Here is a tiny trained network, its code and every weight. The questions are about switching its units off for an input and a class, where a switched-off unit gives its printed mean instead of its output.

import numpy as np


def w(rows, s, z=0):
    codes = np.array(rows[::2]) - 128.0
    scale = np.full(codes.shape[1], s)
    scale[-1] = z or s
    return codes * scale


def norm(h):
    return h / np.sqrt((h * h).mean(-1, keepdims=True) + 1e-5)


def f(y):
    return np.maximum(y, 0)


def log_softmax(a):
    a = a - a.max(-1, keepdims=True)
    return a - np.log(np.exp(a).sum(-1, keepdims=True))


def net(x, mask):
    res = np.array(x, float).reshape(1, 8) / 4 @ E
    u = 0
    for l in range(4):
        y = f(norm(res) @ A[l][:, :-1].T + A[l][:, -1])
        res = res + np.where(mask[u : u + 3], y, B[l][:, -1]) @ B[l][:, :-1]
        u += 3
    return log_softmax(norm(res)[-1] @ U[:, :-1].T + U[:, -1])


A, B = {}, {}
E = w([
[96,107,186],'x0',
[179,88,20],'x1',
[174,105,90],'x2',
[115,25,121],'x3',
[96,215,191],'x4',
[155,186,183],'x5',
[254,13,154],'x6',
[185,76,138],'x7',
],0.0049)
A[0] = w([
[91,72,137,1],'L0N1',
[2,61,83,178],'L0N2',
[250,129,232,57],'L0N3',
],0.0069,0.0014)
B[0] = w([
[81,255,170,156],'L0N1',
[107,89,180,249],'L0N2',
[153,163,162,253],'L0N3',
],0.0087,0.0032)
A[1] = w([
[231,105,254,112],'L1N1',
[64,96,76,114],'L1N2',
[141,254,29,254],'L1N3',
],0.0047,0.0019)
B[1] = w([
[2,99,65,248],'L1N1',
[217,164,8,166],'L1N2',
[172,100,174,251],'L1N3',
],0.0066,0.003)
A[2] = w([
[163,255,99,255],'L2N1',
[190,203,141,121],'L2N2',
[127,202,129,123],'L2N3',
],0.0087,0.00048)
B[2] = w([
[255,179,63,254],'L2N1',
[157,207,177,217],'L2N2',
[83,82,168,209],'L2N3',
],0.0053,0.0037)
A[3] = w([
[156,103,209,253],'L3N1',
[119,159,48,156],'L3N2',
[67,175,2,224],'L3N3',
],0.0089,0.0032)
B[3] = w([
[1,161,80,255],'L3N1',
[185,78,201,176],'L3N2',
[168,63,221,209],'L3N3',
],0.0088,0.0048)
U = w([
[249,172,101,149],'0',
[90,119,145,94],'1',
[190,52,104,181],'2',
[125,209,146,178],'3',
[74,78,83,4],'4',
[207,95,12,2],'5',
[79,111,77,230],'6',
],0.013,0.0015)

Each question gives the input, the list of numbers given to net, and the class t.
The units are the neurons (one row each of A and B). Each row of codes is followed by its name. A weight is (code - 128) times the scale printed after its matrix; where a second scale follows, it is the last column's (A, B and U).
mask holds one flag per neuron, layer by layer. A switched-off neuron (its flag False) gives its mean, the last column of its row in B, instead of its output. The means were averaged over made-up inputs and are rounded, as every weight is.
A unit's drop is (log p(t) with every unit on - log p(t) with that unit switched off) / (log p(t) with every unit on - log p(t) with every unit switched off).
The circuit of an input: a set's keep is (log p(t) with only the set's units on - log p(t) with every unit switched off) / (log p(t) with every unit on - log p(t) with every unit switched off). Starting from all 12 units, units are removed one at a time, each time the one whose removal leaves the highest keep (on an exact tie, the one counted first), for as long as the keep stays at least 0.8.
circuit, biggest first: the units of the circuit, biggest drop first
unit that matters most: the unit with the biggest drop
k most important neurons: the k neurons with the biggest drops, biggest first
drop when u is switched off: that unit's drop, to one decimal
input [-1,-8,8,3,-7,6,6,6], class 4: unit that matters most -> L3N1
input [0,-2,-7,8,5,6,6,7], class 6: circuit, biggest first -> L3N1; L1N1
input [4,-6,3,-2,-3,7,6,2], class 4: 2 most important neurons -> L1N1; L3N1
input [5,-2,3,5,-5,-1,4,7], class 4: circuit, biggest first -> L3N1; L2N1; L3N3; L3N2
input [-8,1,0,1,-5,2,-4,-1], class 0: circuit, biggest first -> L1N1; L1N3
input [1,3,3,-2,6,-6,-3,7], class 2: 3 most important neurons -> L0N3; L1N2; L0N1
input [3,4,5,6,6,-7,-7,1], class 2: circuit, biggest first -> L1N2; L3N1; L3N2
input [-8,3,-8,-8,2,2,-8,-2], class 0: 2 most important neurons -> L2N1; L3N1
input [-4,0,5,4,-4,8,3,0], class 4: 3 most important neurons -> L2N1; L1N1; L1N2
input [-7,5,4,3,-2,1,-7,8], class 0: 2 most important neurons -> L3N1; L1N1
input [-8,-7,6,-5,-4,-7,-4,-2], class 2: 3 most important neurons -> L0N3; L3N3; L3N2
input [2,1,4,-5,-7,0,-4,3], class 2: drop when L1N1 is switched off -> -0.2
input [6,-7,1,2,-2,1,7,3], class 4: drop when L3N1 is switched off -> 0.2
input [4,7,3,0,-3,-6,-6,0], class 2: circuit, biggest first -> L3N3
input [1,-2,4,7,8,1,7,0], class 4: drop when L1N1 is switched off -> 0.3
